Below is a small trained network, with its code and all its weights. Each question gives an input and a class and asks what happens when units are switched off, that is, made to give their printed mean instead of their output.

import numpy as np


def w(rows, s, z=0):
    codes = np.array(rows[::2]) - 128.0
    scale = np.full(codes.shape[1], s)
    scale[-1] = z or s
    return codes * scale


def f(y):
    return np.maximum(y, 0)


def log_softmax(a):
    a = a - a.max(-1, keepdims=True)
    return a - np.log(np.exp(a).sum(-1, keepdims=True))


def net(x, mask):
    res = np.array(x, float).reshape(1, 8) / 4 @ E
    y = f(res @ A[0][:, :-1].T + A[0][:, -1])
    res = res + np.where(mask, y, B[0][:, -1]) @ B[0][:, :-1]
    return log_softmax(res[-1] @ U[:, :-1].T + U[:, -1])


A, B = {}, {}
E = w([
[129,130,130,129,129],'x0',
[131,165,92,212,54],'x1',
[129,130,126,128,129],'x2',
[170,191,151,47,64],'x3',
[122,126,127,127,126],'x4',
[203,20,128,130,85],'x5',
[128,128,128,129,129],'x6',
[119,120,2,93,124],'x7',
],0.0098)
A[0] = w([
[165,74,133,129,107,95],'neuron 0',
[113,98,94,74,197,141],'neuron 1',
[167,101,127,127,120,96],'neuron 2',
[127,148,59,211,39,111],'neuron 3',
[106,92,107,204,210,59],'neuron 4',
[109,92,86,49,183,97],'neuron 5',
[90,164,134,118,139,82],'neuron 6',
[125,134,128,61,97,116],'neuron 7',
[136,104,133,46,174,73],'neuron 8',
[176,77,121,138,106,90],'neuron 9',
[95,180,144,135,169,65],'neuron 10',
[156,169,139,74,71,105],'neuron 11',
[147,169,89,200,102,96],'neuron 12',
[90,172,136,121,172,51],'neuron 13',
[95,84,103,180,183,101],'neuron 14',
[149,127,248,184,141,45],'neuron 15',
[114,162,126,130,150,65],'neuron 16',
[100,108,50,136,123,108],'neuron 17',
[95,187,117,148,142,126],'neuron 18',
[128,121,132,105,153,253],'neuron 19',
[105,167,96,122,140,111],'neuron 20',
[101,178,178,148,151,102],'neuron 21',
[73,170,84,103,123,117],'neuron 22',
[124,108,156,106,195,86],'neuron 23',
[148,171,135,68,73,49],'neuron 24',
[181,67,126,137,95,69],'neuron 25',
[153,134,11,94,149,81],'neuron 26',
[152,154,190,161,165,120],'neuron 27',
[68,80,141,161,141,148],'neuron 28',
[170,102,117,136,120,89],'neuron 29',
[156,68,151,112,82,83],'neuron 30',
],0.012,0.0046)
B[0] = w([
[79,107,72,79,172,180],'neuron 0',
[96,119,196,150,78,203],'neuron 1',
[83,113,108,75,193,160],'neuron 2',
[28,123,241,165,127,254],'neuron 3',
[215,189,131,187,217,215],'neuron 4',
[96,122,195,143,95,201],'neuron 5',
[113,88,55,87,160,167],'neuron 6',
[164,177,151,175,153,182],'neuron 7',
[72,158,204,154,134,195],'neuron 8',
[84,101,72,66,180,181],'neuron 9',
[90,87,65,98,158,184],'neuron 10',
[196,213,133,178,205,206],'neuron 11',
[48,130,210,126,141,202],'neuron 12',
[86,98,89,101,140,178],'neuron 13',
[206,202,106,181,184,206],'neuron 14',
[172,88,94,149,2,229],'neuron 15',
[91,87,90,64,157,153],'neuron 16',
[185,130,145,178,70,204],'neuron 17',
[117,80,92,90,148,198],'neuron 18',
[131,98,137,123,79,197],'neuron 19',
[91,74,80,82,130,176],'neuron 20',
[128,71,80,92,122,196],'neuron 21',
[124,80,70,101,127,198],'neuron 22',
[89,171,220,156,97,185],'neuron 23',
[188,218,120,177,230,194],'neuron 24',
[88,105,83,77,180,189],'neuron 25',
[200,98,99,172,12,224],'neuron 26',
[150,90,93,112,69,197],'neuron 27',
[177,193,122,119,149,194],'neuron 28',
[95,99,100,92,168,158],'neuron 29',
[86,87,75,98,186,188],'neuron 30',
],0.0073,0.0092)
U = w([
[68,85,45,46,180,88],'0',
[216,213,137,142,208,94],'1',
[158,99,115,114,17,255],'2',
[24,139,254,123,117,66],'3',
],0.01,0.0071)

Each question gives the input, the list of numbers given to net, and the class t.
The units are the neurons (one row each of A and B). Each row of codes is followed by its name. A weight is (code - 128) times the scale printed after its matrix; where a second scale follows, it is the last column's (A, B and U).
mask holds one flag per neuron, in row order. A switched-off neuron (its flag False) gives its mean, the last column of its row in B, instead of its output. The means were averaged over made-up inputs and are rounded, as every weight is.
A unit's drop is (log p(t) with every unit on - log p(t) with that unit switched off) / (log p(t) with every unit on - log p(t) with every unit switched off).
The circuit of an input: a set's keep is (log p(t) with only the set's units on - log p(t) with every unit switched off) / (log p(t) with every unit on - log p(t) with every unit switched off). Starting from the 12 units with the biggest drops (on a tie, the unit counted first), units are removed one at a time, each time the one whose removal leaves the highest keep (on an exact tie, the one counted first), for as long as the keep stays at least 0.8.
circuit, biggest first: the units of the circuit, biggest drop first
most important unit: the unit with the biggest drop
k most important neurons: the k neurons with the biggest drops, biggest first
drop of u: that unit's drop, to one decimal
input [-4,0,-6,2,6,-4,-8,8], class 2: circuit, biggest first : (neuron 26)
input [-1,-1,-8,-6,0,-5,1,-2], class 1: 3 most important neurons : (neuron 4; neuron 14; neuron 28)
input [0,2,5,0,2,-3,-1,-3], class 0: circuit, biggest first : (neuron 17; neuron 23; neuron 21)
input [5,-4,-7,-7,-8,7,-3,-5], class 0: 3 most important neurons : (neuron 0; neuron 9; neuron 25)
input [5,0,5,7,2,4,1,-6], class 1: 2 most important neurons : (neuron 11; neuron 24)
input [-6,8,3,2,5,3,6,6], class 3: 3 most important neurons : (neuron 3; neuron 12; neuron 15)
input [-6,-8,-4,3,5,-5,-6,-8], class 2: 3 most important neurons : (neuron 15; neuron 3; neuron 27)
input [-1,8,5,-8,3,8,-5,4], class 0: 3 most important neurons : (neuron 9; neuron 25; neuron 0)
input [1,-2,7,-6,1,5,-6,-2], class 1: 2 most important neurons : (neuron 4; neuron 14)
input [-8,4,1,-7,-1,-5,5,-7], class 1: 4 most important neurons : (neuron 4; neuron 14; neuron 28; neuron 26)
input [7,8,-2,6,-4,-3,-8,-2], class 3: 4 most important neurons : (neuron 3; neuron 12; neuron 4; neuron 14)
input [-5,-6,-2,6,-3,-2,0,-8], class 2: 2 most important neurons : (neuron 15; neuron 27)
input [-5,8,-8,-3,-7,7,-5,4], class 3: 2 most important neurons : (neuron 3; neuron 12)
input [6,-1,-7,2,-8,-3,0,4], class 2: most important unit : neuron 26
input [6,8,3,-3,4,8,-3,7], class 0: drop of neuron 25 : 0.6
input [-3,8,-7,-4,-4,7,0,-6], class 3: drop of neuron 13 : 0.1
input [0,-1,7,8,5,2,7,6], class 1: drop of neuron 4 : 0.0
